What each symbol does to the states:
!: suk->mel, rel->gos, lem->vut, pes->nog, mab->nug, gol->nal, zep->lom, ges->gur, kul->giz, vif->zep, fas->bop, sut->rep, zal->fir, fir->fav, nif->rov, nes->nas, vut->ful, beb->kud, buv->lil, sot->nid, zed->vem, tof->nif, rar->dud, giz->fon, tel->zus, gos->zub, num->fum, kuv->lem, tig->sor, led->tos, sur->lem, nin->mun, bop->sot, dap->vem, kud->san, fol->giz, loz->dap, gup->vuz, nid->mut, zem->bop, nas->kul, san->tel, mel->kat, mor->fon, gok->fas, ker->gup, vuz->rar, zus->gok, lom->raf, mun->git, nal->mun, vem->nug, fav->sen, peg->ges, fel->nes, baz->vif, tos->baz, bef->boz, gaf->bef, gur->led, tef->loz, dud->bov, nog->suk, vik->raf, kos->dud, rep->rel, zub->fod, gug->raf, kot->sur, raf->sut, fon->fol, git->rov, sen->kos, lil->zep, vuf->gug, duv->beb, vur->vut, mut->giz, sor->zus, kat->buv, boz->gol, rur->pes, fum->peg, rov->zem, bov->vem, nug->zed, tuf->duv, fod->mab, zit->nin, ful->tig
@: suk->vem, rel->fod, lem->gol, pes->mel, mab->fum, gol->git, zep->pes, ges->tos, kul->sur, vif->rur, fas->nid, sut->gos, zal->sen, fir->loz, nif->kul, nes->kot, vut->duv, beb->tel, buv->loz, sot->kuv, zed->lom, tof->sor, rar->fir, giz->zub, tel->vif, gos->fod, num->fel, kuv->boz, tig->gok, led->vif, sur->gug, nin->rov, bop->mut, dap->tuf, kud->ker, fol->sut, loz->bov, gup->fav, nid->tel, zem->kot, nas->fol, san->vif, mel->lil, mor->vik, gok->sot, ker->mel, vuz->zal, zus->bop, lom->nog, mun->zit, nal->gaf, vem->rar, fav->vur, peg->ges, fel->mor, baz->lom, tos->lil, bef->nal, gaf->mut, gur->baz, tef->buv, dud->fav, nog->kat, vik->rep, kos->ful, rep->zub, zub->nug, gug->mut, kot->vuf, raf->rel, fon->raf, git->nin, sen->vut, lil->zub, vuf->nes, duv->san, vur->tig, mut->boz, sor->gok, kat->tef, boz->mun, rur->suk, fum->gur, rov->rov, bov->beb, nug->peg, tuf->kud, fod->sur, zit->nif, ful->zus

The rows follow the links: the fewer symbols apart two states are, the more alike their rows tend to be.

Each row, then its state:
  23    22  -110   -32   -40     7    -1    13    23    55   -39    -4   -34    16    -8   -42    -5    18    49    -7    15   -10    48   -20    11    30   -23    42    -6    22   -54   -36   -40    -7    87   -32    65   -14   -16
state: nif
 -1  -30   23   18   43  -58  -25    2   -1   46   -1  -27   14   37   71    6    4   -7   10  -70  -39    9  -15   37   59   41   -8   47   50   -5  -29   41  -42    9   45   32  -60  -48   50
state: kos
-48   16   59   16  -58   28   -7   -4   23  -40   36  -29    8  -72   10   -2  -33   12   23   82  -22   -3   27  -39  -49  -16   -1  -68  -13    3   15    7   71   37  -30    1  -50   47   -5
state: zed
-33    6   55  -21  -68   54  -12   15   14  -42    8  -51   12  -74    9  -13  -21   35   27   76  -10   -4   29  -53  -43  -15   26  -71   -9   12    3  -21   29   50  -25    8  -37   52  -19
state: nug
-72   22   15  -16   14   58    4   28  -12   -5  -33   58   18   -7   25   71   13  -26  -33   63   43   -5   -9  -25   40  -24   35  -40  -58  -39  -61  -66   14   17    3  -16    5  -65  -23
state: fon
  3   49   25   26  -10   -7    5  -34   20  -35  -52   34  -47   46    7   53  -10   21  -37   -9   84  -10   -6  -34   25  -32   44   35  -30  -45   19  -37  -44  -10  -30  -21   55    3  -94
state: nes
 49  -35   16  -37    8   -8   39  -14  -31  -41    9    6   10   57    5  -30   56  -12   29  -12   50  -23  -63   23  -78  -48  -30   12    4   32   39   64   36   17  -38   -1   -6   78  -35
state: tuf
 97  -25  -36  -38   11   -1    0   16  -37   14  -10   11  -32  -24  -49  -23   38  -26  -49  -50  -29   18   -9   35   39   44   -2   10   32   14   39  -10  -74  -69  -13    1   63   24   48
state: kuv
 -7  -47  -23   -4   43  -50  -27    5  -30   41  -12  -44   35   17   40  -57   13   19   16  -63  -50   27  -12   35   48  -12    3   34   49   51  -41   -4  -75  -28   31    3  -37  -54   44
state: tig
-36   18   14   63   23   39   -1   -8   36  -41   36  -71   40  -31  -60   15  -64   50   37   24  -27   19   40   -7  -43   -1   41  -25    1  -15   43   -4   80   32  -27   33  -45  -23  -26
state: tos
 -5   28   57   28  -35   40   -2   -6   31  -60  -37  -47  -12   -3  -16   38  -42   70   13   23   39    4   27  -49  -13  -23   66  -12  -15  -28   37  -40  -11   34  -47   17    0   18  -90
state: num
-28   47    3   10  -12   13    7  -10   14  -16  -59   53  -30   34   17   68    2   11  -28   21   84  -14   -2  -40   34  -28   35   17  -50  -47  -33  -61  -28   -1  -13  -28   50  -29  -72
state: nas
 93   11  -52  -29    4   32   13   31  -18   28    2   29  -59  -30  -62    3   14  -38  -41  -16  -26   -4    8   21   11   85  -20    1    3  -15   36   -8  -35  -32   19    5   80   28   49
state: nal

Each walk starts at a row. The symbols on each line, taken left to right, move it on to the next state.
Answer with the state's row; about right is enough.
---
 -2   -8   50   34   26  -57  -32  -13   21   48   23  -16  -15   32   81   22   -8  -23    0  -61  -38   -9   -8   29   57   62  -16   35   27  -27  -22   60  -23   17   54   25  -60  -36   53
@ @ ! @ ! ! ! @ @
 95    6  -50  -34   -8   23    6   29  -26   19   -3   24  -57  -30  -57   -7   18  -35  -48  -25  -21   -2    8   18   19   73  -18    7   12  -11   37  -15  -50  -47    8    0   84   26   37
! ! @ ! @ ! ! @ !
 77   25  -95  -37  -25   29    9   30    9   43   -7    7  -56  -12  -45  -23    2   -6    7  -18   -6  -13   42    4   -2   76  -36   25    3   -3   -4  -18  -26  -11   63  -10   81   16   21
---
 -3  -51  -52  -18   13  -43  -20    7  -24   32  -29  -44   35   10   17  -80    9   33   20  -49  -38   31   -4   22   39  -32    1   36   46   72  -39  -23  -83  -36   21  -15  -14  -46   34
! @ ! @ ! @ @
  66    29  -100   -36   -28    15     6    20    13    53   -14     4   -59     1   -30   -27     0    -7    31   -12    -2   -14    47     3    -7    76   -37    30    -3     2   -12   -14   -23   -13    77   -17    79    16     6
! ! @ ! @ @ !
-55   23   -2  -28   -4   58    3   36  -21   -8  -50   65    6  -19   16   53   15  -26  -39   74   41    0   -8  -25   40  -32   28  -45  -55  -32  -59  -74  -11    4    3  -22   27  -54  -16
---
 24  -50  -36  -23    8  -35   -9    1  -48   -7  -26  -22   26  -14  -11  -78   28   28  -14  -46  -31   39  -26   22   31  -40   13   26   46   69   16  -15  -89  -71  -38  -19   10    7   20
! @ @ @ @ !
  60    26  -102   -33   -43    16     6    21    22    55   -21    -1   -52     4   -26   -26    -7     5    32   -13     0   -19    51    -9    -6    63   -33    32    -1    10   -28   -22   -19    -1    87   -19    74     9     0
@ ! ! @ @ ! @ ! ! @
 27   37    7   11  -19  -21    4  -31   24  -30  -51   29  -63   38   -3   41    1   24  -26  -25   77  -14   -3  -33   31  -21   37   39  -23  -28   21  -34  -58  -30  -17  -37   74   20  -90
---
-26   14    9   66   46   35    9   -7   28  -39   38  -68   49   -7  -58   20  -51   54   34    5  -24   23   23    0  -46  -13   41  -13    2  -14   47    1   77   33  -39   42  -43  -37  -32
! ! @ ! @ ! @ !
-28   -1   47  -23  -59   71  -10   31    5  -43  -22  -54   15  -68   10   -4  -27   47   24   81   -2    5   36  -57  -23  -21   40  -71  -21    9   -5  -48   12   52  -21   13  -29   32  -25
! ! @ ! ! ! ! ! @
-64   11   21  -41  -29   75   -7   46  -27  -17  -31   10   23  -57   32   17   11   -9   -4   98   16    0    8  -37   11  -28   20  -74  -41   -8  -63  -59   14   32    1   -9  -14  -18   -1
---
 -4  -10   44   43   45  -58  -15  -15   14   45   24   -1    3   60   66   31   -5  -34   -3  -67  -25   -8  -20   37   31   45  -25   37   23  -29  -11   69    4   26   43   32  -58  -36   40
! @ ! @ ! @ @
 40  -43    8  -26   25  -13   41  -18  -25  -33   19    2   29   67   -3  -16   55  -17   22  -21   49  -18  -62   33  -77  -52  -20   21    1   32   39   61   48   15  -38    7  -10   58  -31
@ ! @ @ @ ! !
  9  -63  -39  -16   40  -46  -11    5  -46   12  -26  -44   46   14    9  -78   27   26   15  -57  -34   34  -20   41   35  -43    7   42   48   71  -12   -1  -74  -48  -13   -2  -17  -25   30
---
 44  -56    8  -28   24  -12   36  -12  -32  -35   11   -3   28   64    1  -26   55  -10   24  -22   49  -10  -70   29  -72  -48  -18   22    9   37   36   60   28   13  -38    9  -14   65  -31
@ @ ! ! ! @ @ @ ! !
 25  -61    0   -2   62  -46   -1    5  -29   32   -7  -22   29   71   38   -7   31  -13   13  -87  -18    9  -41   54   36   18   -3   50   45    9  -14   47  -38    6   27   36  -45  -37   39
@ ! ! ! @ @ @ @ @
  2   -4   78   25  -10  -70  -25  -21   22   44   24  -21  -23   28   96    5   -5  -17    0  -48  -35  -23  -13   16   37   54  -33   24   31  -17   -6   73  -15   23   41   27  -66   10   43
---
 33  -25   42  -39  -52  -35   21  -25   -6  -34   13    1  -16   16   21  -41   39  -14   13    7   34  -30  -41   -7  -71  -38  -41   -5    5   39   41   67   24    8  -35  -12  -12  117  -23
@ @ ! ! ! ! @ ! @
 30  -56  -18  -14   57  -16   36   -6  -39  -36   18  -12   49   50  -27  -35   53    0   24  -32   20   12  -64   40  -48  -62    0   30   19   47   43   48   22   -9  -56    9  -16   30  -17
! @ @ ! @
-74    5   23  -31  -29   71   -3   34  -13  -10  -11   13   27  -62   20   23    9  -16   -6   99    7   -5    8  -34    0  -25   23  -89  -46   -6  -61  -52   29   29    9  -14  -15  -27    6
